Below are the code and all the weights of a small trained network. Each question names an input and a target symbol and asks about switching units off, where a switched-off unit gives its printed mean instead of its output.

import numpy as np


def w(rows, s, z=0):
    codes = np.array(rows[::2]) - 128.0
    scale = np.full(codes.shape[1], s)
    scale[-1] = z or s
    return codes * scale


def norm(h):
    return h / np.sqrt((h * h).mean(-1, keepdims=True) + 1e-5)


def f(y):
    return np.maximum(y, 0)


def softmax(a):
    e = np.exp(a - a.max(-1, keepdims=True))
    return e / e.sum(-1, keepdims=True)


def log_softmax(a):
    a = a - a.max(-1, keepdims=True)
    return a - np.log(np.exp(a).sum(-1, keepdims=True))


def net(x, mask):
    ids = ['ΛΣΨαβδεζηθμξπτφω'.index(c) for c in x.split()]
    T = len(ids)
    res = E[ids] + P[:T]
    r = norm(res)
    for j in range(2):
        rows = slice(3 * j, 3 * j + 3)
        q, k, v = (r @ M[0][rows].T for M in (Q, K, V))
        z = softmax(np.where(np.tri(T) > 0, q @ k.T / 3**0.5, -1e9)) @ v
        o = O[0][rows]
        res = res + np.where(mask[j], z, o[:, -1]) @ o[:, :-1]
    y = f(norm(res) @ A[0][:, :-1].T + A[0][:, -1])
    res = res + np.where(mask[2:6], y, B[0][:, -1]) @ B[0][:, :-1]
    return log_softmax(norm(res)[-1] @ U[:, :-1].T + U[:, -1])


Q, K, V, O, A, B = {}, {}, {}, {}, {}, {}
E = w([
[77,86,141,83],'Λ',
[150,173,124,153],'Σ',
[175,146,89,129],'Ψ',
[112,160,122,147],'α',
[131,248,100,72],'β',
[171,107,151,165],'δ',
[183,189,254,90],'ε',
[128,147,159,161],'ζ',
[145,92,98,161],'η',
[12,149,71,138],'θ',
[153,161,85,102],'μ',
[122,94,153,71],'ξ',
[107,88,147,60],'π',
[108,105,146,76],'τ',
[76,78,148,74],'φ',
[196,161,148,133],'ω',
],0.025)
P = w([
[254,223,107,232],'0',
[186,177,108,193],'1',
[176,151,112,181],'2',
[156,114,117,148],'3',
[154,105,122,147],'4',
[130,84,116,128],'5',
[152,79,133,116],'6',
[140,79,131,122],'7',
[138,94,128,116],'8',
],0.006)
Q[0] = w([
[105,125,122,71],'H1',
[159,128,156,108],'H1',
[143,163,252,169],'H1',
[167,143,133,153],'H2',
[185,103,26,155],'H2',
[134,213,140,218],'H2',
],0.012)
K[0] = w([
[121,147,80,132],'H1',
[88,130,141,126],'H1',
[150,113,206,196],'H1',
[163,171,82,147],'H2',
[150,81,10,98],'H2',
[90,210,22,101],'H2',
],0.012)
V[0] = w([
[174,149,254,128],'H1',
[14,142,176,152],'H1',
[151,72,154,188],'H1',
[149,52,36,195],'H2',
[110,180,147,230],'H2',
[124,50,124,179],'H2',
],0.0089)
O[0] = w([
[118,123,245,70,253],'H1',
[69,161,201,168,60],'H1',
[118,55,155,113,150],'H1',
[182,97,87,152,86],'H2',
[77,58,175,77,183],'H2',
[156,90,137,254,62],'H2',
],0.008,0.0033)
A[0] = w([
[114,255,84,57,70],'N1',
[235,31,252,98,126],'N2',
[124,63,32,68,255],'N3',
[166,240,134,92,44],'N4',
],0.0079,0.007)
B[0] = w([
[92,104,13,122,175],'N1',
[64,77,50,127,254],'N2',
[224,153,226,254,255],'N3',
[90,63,94,126,155],'N4',
],0.011,0.0075)
U = w([
[220,139,150,144,181],'Λ',
[117,133,102,122,106],'Σ',
[183,129,106,114,114],'Ψ',
[127,166,150,142,86],'α',
[147,188,83,75,173],'β',
[57,37,147,141,87],'δ',
[199,166,119,112,254],'ε',
[162,132,186,48,207],'ζ',
[101,138,96,209,169],'η',
[107,168,126,176,81],'θ',
[193,95,120,180,144],'μ',
[149,10,104,165,49],'ξ',
[167,141,121,113,134],'π',
[139,107,101,126,83],'τ',
[184,107,120,103,68],'φ',
[181,79,88,65,67],'ω',
],0.012,0.0049)

Each question gives the input, a string of symbols that net reads in full, and the target symbol t.
The units are the heads (3 rows each of Q, K, V and O) and the neurons (one row each of A and B). Each row of codes is followed by its name. A weight is (code - 128) times the scale printed after its matrix; where a second scale follows, it is the last column's (O, A, B and U).
mask holds one flag per unit, heads first, then neurons. A switched-off unit (its flag False) gives its mean, the last column of its rows in O or B, instead of its output. The means were averaged over made-up inputs and are rounded, as every weight is.
A unit's drop is (log p(t) with every unit on - log p(t) with that unit switched off) / (log p(t) with every unit on - log p(t) with every unit switched off).
The circuit of an input: a set's keep is (log p(t) with only the set's units on - log p(t) with every unit switched off) / (log p(t) with every unit on - log p(t) with every unit switched off). Starting from all 6 units, units are removed one at a time, each time the one whose removal leaves the highest keep (on an exact tie, the one counted first), for as long as the keep stays at least 0.8.
circuit, biggest first: the units of the circuit, biggest drop first
top k neurons: the k neurons with the biggest drops, biggest first
which heads matter: for each layer, one digit per head in row order, 1 if its drop is at least 0.15 and else 0, layers parted by /
drop when u is switched off: that unit's drop, to one decimal
input η ξ ζ, target δ: circuit, biggest first -> N3; H1
input ξ β ε δ, target δ: circuit, biggest first -> N2; H2
input Σ ε Λ, target ζ: circuit, biggest first -> H2; N2
input ε ζ τ ω ζ α ζ, target δ: circuit, biggest first -> N3
input Λ ω π τ ω δ Σ, target ξ: circuit, biggest first -> N2; H1
input ε Σ Λ Σ ε π ζ Σ, target δ: which heads matter -> 00
input ε δ ξ ε ε ε Λ, target ζ: which heads matter -> 01
input θ ω ω ε θ ξ ζ ξ Σ, target δ: top 3 neurons -> N2; N3; N1
input φ ε φ, target ζ: top 2 neurons -> N2; N1
input ε ε τ, target ζ: drop when H2 is switched off -> 0.3
input μ Λ δ, target ξ: drop when N2 is switched off -> 1.0
input ω π μ τ τ ε ε ξ, target ζ: drop when H1 is switched off -> 0.1
input ε Σ ζ ε π, target ζ: drop when H2 is switched off -> 0.7
